Below is a small trained network, with its code and all its weights. Each question gives an input and a target symbol and asks what happens when units are switched off, that is, made to give their printed mean instead of their output.

import numpy as np


def w(rows, s, z=0):
    codes = np.array(rows[::2]) - 128.0
    scale = np.full(codes.shape[1], s)
    scale[-1] = z or s
    return codes * scale


def f(y):
    return np.maximum(y, 0)


def softmax(a):
    e = np.exp(a - a.max(-1, keepdims=True))
    return e / e.sum(-1, keepdims=True)


def log_softmax(a):
    a = a - a.max(-1, keepdims=True)
    return a - np.log(np.exp(a).sum(-1, keepdims=True))


def net(x, mask):
    ids = ['γεζηλμξπστω'.index(c) for c in x.split()]
    T = len(ids)
    res = E[ids] + P[:T]
    u = 0
    for l in range(3):
        q, k, v = (res @ M[l].T for M in (Q, K, V))
        z = softmax(np.where(np.tri(T) > 0, q @ k.T / 3**0.5, -1e9)) @ v
        res = res + np.where(mask[u], z, O[l][:, -1]) @ O[l][:, :-1]
        u += 1
        y = f(res @ A[l][:, :-1].T + A[l][:, -1])
        res = res + np.where(mask[u : u + 8], y, B[l][:, -1]) @ B[l][:, :-1]
        u += 8
    return log_softmax(res[-1] @ U[:, :-1].T + U[:, -1])


Q, K, V, O, A, B = {}, {}, {}, {}, {}, {}
E = w([
[156,164,166],'γ',
[140,183,107],'ε',
[143,187,76],'ζ',
[127,205,23],'η',
[125,78,104],'λ',
[130,57,99],'μ',
[159,64,133],'ξ',
[253,217,208],'π',
[103,75,133],'σ',
[155,84,106],'τ',
[194,45,86],'ω',
],0.016)
P = w([
[106,131,91],'0',
[115,127,109],'1',
[127,137,129],'2',
[178,112,109],'3',
[179,117,99],'4',
[190,110,119],'5',
[199,127,93],'6',
[184,126,102],'7',
[132,204,82],'8',
[219,134,85],'9',
[255,144,81],'10',
[241,97,55],'11',
[204,217,74],'12',
[131,157,36],'13',
],0.007)
Q[0] = w([
[81,156,156],'L0H1',
[73,98,128],'L0H1',
[78,254,223],'L0H1',
],0.0067)
K[0] = w([
[23,111,104],'L0H1',
[3,187,126],'L0H1',
[94,115,73],'L0H1',
],0.0069)
V[0] = w([
[37,138,230],'L0H1',
[13,120,55],'L0H1',
[254,135,153],'L0H1',
],0.007)
O[0] = w([
[114,162,38,2],'L0H1',
[116,203,2,77],'L0H1',
[223,87,198,211],'L0H1',
],0.0054,0.0068)
A[0] = w([
[254,98,5,109],'L0N1',
[80,55,174,124],'L0N2',
[220,149,155,250],'L0N3',
[225,102,157,157],'L0N4',
[241,7,58,226],'L0N5',
[162,100,109,121],'L0N6',
[177,51,79,44],'L0N7',
[67,54,235,170],'L0N8',
],0.007,0.0024)
B[0] = w([
[119,57,115,192],'L0N1',
[139,144,42,148],'L0N2',
[92,168,142,188],'L0N3',
[124,181,145,198],'L0N4',
[2,211,96,247],'L0N5',
[122,187,62,155],'L0N6',
[89,143,84,173],'L0N7',
[157,145,61,155],'L0N8',
],0.0093,0.016)
Q[1] = w([
[190,13,139],'L1H1',
[84,174,252],'L1H1',
[109,185,97],'L1H1',
],0.0043)
K[1] = w([
[113,2,163],'L1H1',
[91,78,124],'L1H1',
[23,119,233],'L1H1',
],0.011)
V[1] = w([
[240,114,74],'L1H1',
[25,240,136],'L1H1',
[81,3,97],'L1H1',
],0.0056)
O[1] = w([
[91,137,211,73],'L1H1',
[120,45,101,247],'L1H1',
[100,116,250,114],'L1H1',
],0.011,0.014)
A[1] = w([
[199,152,192,253],'L1N1',
[210,67,50,119],'L1N2',
[38,105,51,8],'L1N3',
[177,176,89,51],'L1N4',
[72,122,115,69],'L1N5',
[85,116,138,131],'L1N6',
[146,177,84,229],'L1N7',
[149,107,254,87],'L1N8',
],0.0081,0.00059)
B[1] = w([
[152,150,92,131],'L1N1',
[162,254,113,171],'L1N2',
[156,91,181,250],'L1N3',
[88,113,171,139],'L1N4',
[105,98,123,169],'L1N5',
[111,74,166,144],'L1N6',
[177,91,141,157],'L1N7',
[128,179,123,129],'L1N8',
],0.008,0.023)
Q[2] = w([
[123,126,196],'L2H1',
[150,223,94],'L2H1',
[143,2,193],'L2H1',
],0.0094)
K[2] = w([
[76,118,91],'L2H1',
[134,80,249],'L2H1',
[147,56,68],'L2H1',
],0.012)
V[2] = w([
[60,7,111],'L2H1',
[93,127,153],'L2H1',
[119,79,86],'L2H1',
],0.011)
O[2] = w([
[172,95,163,255],'L2H1',
[169,38,132,111],'L2H1',
[122,65,1,216],'L2H1',
],0.0078,0.0069)
A[2] = w([
[140,163,68,166],'L2N1',
[115,245,103,207],'L2N2',
[126,202,113,67],'L2N3',
[108,72,116,7],'L2N4',
[84,74,139,242],'L2N5',
[169,166,154,224],'L2N6',
[74,101,184,191],'L2N7',
[122,70,121,75],'L2N8',
],0.011,0.0018)
B[2] = w([
[103,112,227,211],'L2N1',
[127,105,131,226],'L2N2',
[153,126,108,182],'L2N3',
[160,165,182,252],'L2N4',
[116,190,117,251],'L2N5',
[81,108,91,143],'L2N6',
[52,1,174,143],'L2N7',
[193,173,152,254],'L2N8',
],0.0097)
U = w([
[111,252,103,163],'γ',
[72,147,67,154],'ε',
[43,94,114,126],'ζ',
[1,20,83,108],'η',
[136,63,173,139],'λ',
[145,47,173,192],'μ',
[170,117,60,73],'ξ',
[101,152,177,2],'π',
[113,40,164,167],'σ',
[160,104,125,42],'τ',
[236,132,5,163],'ω',
],0.0081,0.0063)

Each question gives the input, a string of symbols that net reads in full, and the target symbol t.
The units are the heads (3 rows each of Q, K, V and O) and the neurons (one row each of A and B). Each row of codes is followed by its name. A weight is (code - 128) times the scale printed after its matrix; where a second scale follows, it is the last column's (O, A, B and U).
mask holds one flag per unit, layer by layer, with each layer's heads first. A switched-off unit (its flag False) gives its mean, the last column of its rows in O or B, instead of its output. The means were averaged over made-up inputs and are rounded, as every weight is.
A unit's drop is (log p(t) with every unit on - log p(t) with that unit switched off) / (log p(t) with every unit on - log p(t) with every unit switched off).
The circuit of an input: a set's keep is (log p(t) with only the set's units on - log p(t) with every unit switched off) / (log p(t) with every unit on - log p(t) with every unit switched off). Starting from the 12 units with the biggest drops (on a tie, the unit counted first), units are removed one at a time, each time the one whose removal leaves the highest keep (on an exact tie, the one counted first), for as long as the keep stays at least 0.8.
circuit, biggest first: the units of the circuit, biggest drop first
unit that matters most: the unit with the biggest drop
k most important neurons: the k neurons with the biggest drops, biggest first
top k neurons in layer l: the k neurons of layer l with the biggest drops, biggest first
input μ ω σ σ ω λ σ ω ξ γ, target ω: circuit, biggest first => [L2N1, L0N5]
input λ π ε ω γ σ σ μ μ ω μ μ, target η: top neuron in layer 1 => [L1N2]
input μ ω ω π ω τ ζ μ γ ω ω η ω ω, target η: 2 most important neurons => [L0N5, L1N2]
input μ λ ω ω ξ, target ω: circuit, biggest first => [L2H1, L2N1, L2N8]
input μ ω τ, target ω: circuit, biggest first => [L2H1, L2N1, L0N5]
input π η ω λ, target γ: circuit, biggest first => [L2H1, L1N2, L1H1]
input π λ μ μ ω ω σ ω ω τ, target γ: circuit, biggest first => [L2H1, L1N2, L1H1]
input η ω σ ω π ω ε τ, target γ: circuit, biggest first => [L2H1, L1H1, L0N1, L0N5]
input π σ ω λ τ ξ ω λ τ μ, target γ: circuit, biggest first => [L2H1, L1N2, L1H1, L0N1]
input π γ σ ω, target γ: circuit, biggest first => [L2H1, L1N2, L1H1]
input η σ ω ω μ, target ω: circuit, biggest first => [L2H1, L1H1]
input μ ω σ π ε λ, target γ: circuit, biggest first => [L2H1, L1H1, L0N5, L0N1]
input λ μ μ σ λ μ μ μ μ, target μ: 2 most important neurons => [L0N4, L1N2]
input τ ω γ μ σ η μ λ τ η ω λ π ξ, target γ: unit that matters most => L2H1
input ω ζ μ γ ξ ω ω γ π μ ω, target η: 2 most important neurons => [L0N5, L2N8]
input σ μ λ ω γ, target ω: 2 most important neurons => [L2N1, L1N2]
input μ μ λ ω μ ω ω ω τ, target ω: 2 most important neurons => [L0N5, L2N1]
input σ ε λ σ ω ξ π μ, target γ: 2 most important neurons => [L1N2, L0N5]
input μ π ξ ω ω ω σ, target γ: 2 most important neurons => [L0N5, L1N2]
input ω μ ε ω ω ω μ λ ω σ, target ω: unit that matters most => L2H1
